Here is a tiny trained network, its code and every weight. The questions are about switching its units off for an input and a target symbol, where a switched-off unit gives its printed mean instead of its output.

import numpy as np


def w(rows, s, z=0):
    codes = np.array(rows[::2]) - 128.0
    scale = np.full(codes.shape[1], s)
    scale[-1] = z or s
    return codes * scale


def f(y):
    return y / 2 * (1 + np.tanh(0.7978845608 * (y + 0.044715 * y**3)))


def softmax(a):
    e = np.exp(a - a.max(-1, keepdims=True))
    return e / e.sum(-1, keepdims=True)


def log_softmax(a):
    a = a - a.max(-1, keepdims=True)
    return a - np.log(np.exp(a).sum(-1, keepdims=True))


def net(x, mask):
    ids = ['αβγδεζηλμξπστφψω'.index(c) for c in x.split()]
    T = len(ids)
    res = E[ids] + P[:T]
    u = 0
    for l in range(2):
        q, k, v = (res @ M[l].T for M in (Q, K, V))
        z = softmax(np.where(np.tri(T) > 0, q @ k.T / 2**0.5, -1e9)) @ v
        res = res + np.where(mask[u], z, O[l][:, -1]) @ O[l][:, :-1]
        u += 1
        y = f(res @ A[l][:, :-1].T + A[l][:, -1])
        res = res + np.where(mask[u : u + 16], y, B[l][:, -1]) @ B[l][:, :-1]
        u += 16
    return log_softmax(res[-1] @ U[:, :-1].T + U[:, -1])


Q, K, V, O, A, B = {}, {}, {}, {}, {}, {}
E = w([
[81,205,90,137,151,187,197,38,79,144,204],'α',
[114,142,89,39,102,180,166,88,24,169,146],'β',
[127,201,40,186,90,96,110,70,146,166,251],'γ',
[100,177,127,144,50,72,225,68,111,157,121],'δ',
[106,202,48,39,23,106,160,111,152,128,112],'ε',
[127,224,107,167,221,36,178,148,105,140,120],'ζ',
[140,109,73,208,129,64,198,67,202,207,186],'η',
[174,121,152,131,132,43,142,122,23,142,172],'λ',
[117,163,120,122,154,70,239,129,207,127,33],'μ',
[154,99,189,94,160,38,228,151,79,146,26],'ξ',
[76,68,138,94,63,159,203,78,127,90,118],'π',
[227,27,137,94,187,71,150,174,57,176,138],'σ',
[208,154,72,140,131,15,92,229,168,101,92],'τ',
[193,41,72,96,147,127,151,169,211,137,84],'φ',
[151,55,134,183,232,148,163,115,179,100,176],'ψ',
[158,25,130,97,66,105,75,132,161,103,221],'ω',
],0.014)
P = w([
[57,130,76,160,92,139,78,123,88,253,150],'0',
[168,181,59,100,144,108,137,36,106,151,131],'1',
[119,174,45,118,186,116,210,131,80,122,234],'2',
[127,131,218,177,102,174,112,184,136,121,157],'3',
[206,123,161,117,135,86,98,75,144,50,114],'4',
[152,120,153,127,176,101,188,199,126,38,211],'5',
],0.015)
Q[0] = w([
[171,126,132,129,143,101,31,3,147,124,45],'0.h0',
[189,115,35,64,143,83,243,127,109,33,188],'0.h0',
],0.011)
K[0] = w([
[33,149,15,132,130,93,139,86,64,253,118],'0.h0',
[84,44,194,114,154,103,66,153,204,96,135],'0.h0',
],0.013)
V[0] = w([
[78,93,156,208,255,128,181,102,146,133,35],'0.h0',
[173,44,64,30,113,235,129,165,200,136,122],'0.h0',
],0.0059)
O[0] = w([
[144,112,54,253,92,141,172,99,66,114,62,52],'0.h0',
[213,170,96,114,48,160,174,126,111,160,166,251],'0.h0',
],0.012,0.0017)
A[0] = w([
[141,108,96,75,154,160,146,152,101,98,86,37],'0.n0',
[134,105,116,140,97,105,112,99,119,129,164,44],'0.n1',
[157,175,150,147,152,69,143,140,125,154,120,83],'0.n2',
[172,104,133,120,136,92,114,98,117,87,143,47],'0.n3',
[93,164,175,127,135,190,117,143,92,127,120,13],'0.n4',
[123,132,99,96,148,114,112,89,79,70,149,174],'0.n5',
[138,99,120,105,148,165,170,85,139,99,113,3],'0.n6',
[152,144,132,167,118,169,86,172,118,153,106,98],'0.n7',
[97,96,114,149,119,249,74,142,135,114,149,127],'0.n8',
[163,158,137,139,158,149,122,99,133,78,144,35],'0.n9',
[101,165,136,83,77,170,124,121,87,95,87,55],'0.n10',
[149,153,88,112,155,100,143,122,142,57,104,118],'0.n11',
[134,141,145,116,132,116,124,111,122,93,143,20],'0.n12',
[139,132,113,108,110,148,111,154,148,129,78,72],'0.n13',
[137,132,122,183,122,163,127,107,119,110,91,73],'0.n14',
[122,110,184,126,96,134,91,139,56,165,109,34],'0.n15',
],0.012,0.005)
B[0] = w([
[79,163,158,141,120,134,131,126,74,27,146,153],'0.n0',
[121,120,63,166,166,212,168,117,124,86,117,150],'0.n1',
[134,87,72,10,116,201,105,111,147,86,177,230],'0.n2',
[128,104,41,79,136,215,178,133,145,84,80,191],'0.n3',
[191,152,116,167,172,76,126,74,105,105,147,132],'0.n4',
[160,71,159,136,221,26,157,127,113,171,61,220],'0.n5',
[160,155,127,66,47,70,115,149,82,90,180,139],'0.n6',
[95,118,223,96,156,25,87,171,175,178,154,140],'0.n7',
[49,51,184,238,116,93,54,119,27,103,110,144],'0.n8',
[159,97,73,60,27,105,144,158,173,172,83,140],'0.n9',
[152,112,161,123,254,166,212,135,117,152,130,132],'0.n10',
[124,24,139,215,89,171,148,53,68,159,213,255],'0.n11',
[147,109,80,144,174,199,164,167,196,206,81,125],'0.n12',
[86,70,125,91,176,60,133,125,163,153,125,131],'0.n13',
[84,140,66,65,129,163,131,233,127,107,119,147],'0.n14',
[182,163,223,178,78,47,150,159,81,189,159,145],'0.n15',
],0.0059)
Q[1] = w([
[165,134,80,52,129,153,55,5,165,98,22],'1.h0',
[163,130,168,153,100,176,78,141,132,198,80],'1.h0',
],0.012)
K[1] = w([
[21,121,41,75,128,64,109,96,83,242,134],'1.h0',
[118,249,114,132,181,154,146,48,81,151,152],'1.h0',
],0.011)
V[1] = w([
[189,107,164,78,158,127,111,190,3,126,93],'1.h0',
[211,146,65,178,179,118,2,173,132,105,169],'1.h0',
],0.0075)
O[1] = w([
[108,117,114,91,144,193,122,61,128,163,97,154],'1.h0',
[67,81,134,118,87,93,251,134,140,165,124,2],'1.h0',
],0.016,0.00081)
A[1] = w([
[115,167,145,143,133,31,128,197,152,109,93,65],'1.n0',
[57,138,129,123,194,110,90,87,160,79,90,141],'1.n1',
[161,113,161,100,185,105,128,70,74,116,155,169],'1.n2',
[129,91,110,179,120,116,135,81,74,99,93,128],'1.n3',
[85,166,178,111,42,183,45,153,83,127,109,5],'1.n4',
[136,116,120,45,125,173,150,99,144,129,146,80],'1.n5',
[189,123,97,110,155,124,138,103,163,79,140,136],'1.n6',
[197,149,119,92,92,111,142,118,132,112,151,6],'1.n7',
[110,111,164,192,166,67,102,120,123,97,102,148],'1.n8',
[161,134,61,143,120,170,177,114,99,123,131,2],'1.n9',
[94,208,180,137,85,116,83,164,176,142,105,36],'1.n10',
[1,185,148,172,108,163,92,126,140,117,141,88],'1.n11',
[118,148,183,129,153,124,53,143,128,128,160,129],'1.n12',
[80,84,173,131,115,119,159,164,147,178,124,71],'1.n13',
[103,141,191,103,89,94,94,151,92,140,67,50],'1.n14',
[134,175,99,73,135,105,123,211,185,151,114,122],'1.n15',
],0.012,0.0083)
B[1] = w([
[99,20,132,132,152,229,133,97,86,95,195,180],'1.n0',
[242,61,157,66,182,123,124,149,90,153,93,177],'1.n1',
[122,125,119,159,49,153,119,118,197,94,140,254],'1.n2',
[97,166,111,179,184,143,115,198,174,117,153,182],'1.n3',
[125,76,58,94,142,110,253,255,182,106,104,153],'1.n4',
[70,185,61,169,171,95,109,150,97,197,159,240],'1.n5',
[80,168,142,117,64,122,147,121,66,133,140,245],'1.n6',
[125,150,172,132,241,163,178,133,97,160,132,188],'1.n7',
[121,177,174,115,98,135,114,153,151,238,108,208],'1.n8',
[133,84,206,110,99,123,121,153,114,66,6,213],'1.n9',
[198,183,100,56,88,229,150,212,78,141,131,142],'1.n10',
[190,215,90,124,154,117,201,13,166,54,137,155],'1.n11',
[46,95,121,177,134,55,161,63,61,126,81,184],'1.n12',
[159,149,105,78,115,93,11,154,71,84,129,187],'1.n13',
[116,122,201,203,57,140,156,208,136,149,162,137],'1.n14',
[116,150,234,159,152,181,175,101,221,46,69,162],'1.n15',
],0.0092,0.014)
U = w([
[222,138,120,91,2,114,154,112,215,166,144,254],'α',
[143,189,130,74,92,180,82,142,55,214,174,94],'β',
[88,98,150,66,100,134,127,113,114,100,135,126],'γ',
[97,99,183,147,103,70,95,95,55,161,99,108],'δ',
[106,158,161,170,154,88,134,72,108,104,130,142],'ε',
[108,117,143,158,177,96,126,200,116,210,88,84],'ζ',
[139,104,141,182,123,143,141,134,91,155,219,118],'η',
[177,95,115,81,207,118,134,106,88,153,160,155],'λ',
[113,224,97,191,119,100,82,199,65,115,138,92],'μ',
[166,155,112,159,146,215,96,107,84,122,103,139],'ξ',
[145,164,92,137,79,131,106,57,41,48,176,130],'π',
[28,109,84,126,103,169,140,93,110,159,99,106],'σ',
[123,129,66,84,117,37,121,157,79,109,170,132],'τ',
[169,159,133,115,91,118,203,129,16,167,133,123],'φ',
[100,84,82,184,139,69,155,119,107,62,97,125],'ψ',
[102,202,133,87,143,127,153,173,145,157,162,101],'ω',
],0.0068,0.0098)

Each question gives the input, a string of symbols that net reads in full, and the target symbol t.
The units are the heads (2 rows each of Q, K, V and O) and the neurons (one row each of A and B). Each row of codes is followed by its name. A weight is (code - 128) times the scale printed after its matrix; where a second scale follows, it is the last column's (O, A, B and U).
mask holds one flag per unit, layer by layer, with each layer's heads first. A switched-off unit (its flag False) gives its mean, the last column of its rows in O or B, instead of its output. The means were averaged over made-up inputs and are rounded, as every weight is.
A unit's drop is (log p(t) with every unit on - log p(t) with that unit switched off) / (log p(t) with every unit on - log p(t) with every unit switched off).
The circuit of an input: a set's keep is (log p(t) with only the set's units on - log p(t) with every unit switched off) / (log p(t) with every unit on - log p(t) with every unit switched off). Starting from the 12 units with the biggest drops (on a tie, the unit counted first), units are removed one at a time, each time the one whose removal leaves the highest keep (on an exact tie, the one counted first), for as long as the keep stays at least 0.8.
circuit, biggest first: the units of the circuit, biggest drop first
top k neurons: the k neurons with the biggest drops, biggest first
top k neurons in layer l: the k neurons of layer l with the biggest drops, biggest first
input ζ η μ φ ζ, target ζ: top neuron in layer 1 -> [1.n8]
input σ σ η α σ, target σ: circuit, biggest first -> [1.h0; 1.n5; 0.n3]
input φ η φ η τ, target φ: circuit, biggest first -> [0.h0; 1.n7; 1.n6]
input ζ φ δ σ τ, target ζ: circuit, biggest first -> [0.h0; 1.n8]
input ε π ξ, target π: circuit, biggest first -> [1.h0; 1.n2; 1.n8]
input φ ε μ δ, target φ: top 2 neurons -> [1.n12; 1.n10]
input φ η η η, target η: circuit, biggest first -> [1.n0; 1.h0; 1.n9]
input φ σ μ φ φ, target φ: top 2 neurons -> [1.n7; 1.n6]
input β η λ, target λ: circuit, biggest first -> [0.h0; 1.n1; 1.h0]
input β ζ λ η β, target β: circuit, biggest first -> [1.h0; 1.n5; 0.h0]
input φ π π η δ, target φ: circuit, biggest first -> [0.h0; 1.n7]
input ω φ β, target ω: top 3 neurons -> [1.n5; 1.n15; 0.n11]
input δ λ ψ ζ π τ, target τ: top 2 neurons -> [0.n11; 1.n13]
input φ φ η ξ ω, target φ: top 2 neurons in layer 1 -> [1.n6; 1.n7]
input γ ξ ζ σ, target β: top neuron in layer 1 -> [1.n13]
input τ η φ φ, target α: top 2 neurons in layer 1 -> [1.n5; 1.n12]
input σ ζ δ η μ, target σ: circuit, biggest first -> [1.h0; 1.n5]
input φ β φ ψ σ, target φ: top 2 neurons in layer 1 -> [1.n7; 1.n6]
input δ φ ζ, target φ: top 2 neurons in layer 1 -> [1.n7; 1.n9]
input μ σ δ, target σ: circuit, biggest first -> [1.h0]
input η β φ ψ η, target η: circuit, biggest first -> [1.h0; 1.n0; 1.n9]
input τ μ ω π ζ σ, target σ: top 2 neurons -> [0.n3; 1.n5]
input λ φ σ μ, target ξ: top 2 neurons -> [0.n14; 1.n0]
input λ η φ α, target ε: top 2 neurons in layer 0 -> [0.n8; 0.n4]
input τ τ φ ε, target ω: top 2 neurons in layer 0 -> [0.n11; 0.n5]
input τ σ φ λ, target δ: top 2 neurons -> [1.n12; 0.n15]
input σ δ β, target σ: top neuron -> [1.n2]
input σ η φ α, target ε: top 2 neurons -> [1.n11; 0.n8]
input η ω α τ, target γ: top 3 neurons in layer 1 -> [1.n15; 1.n0; 1.n13]
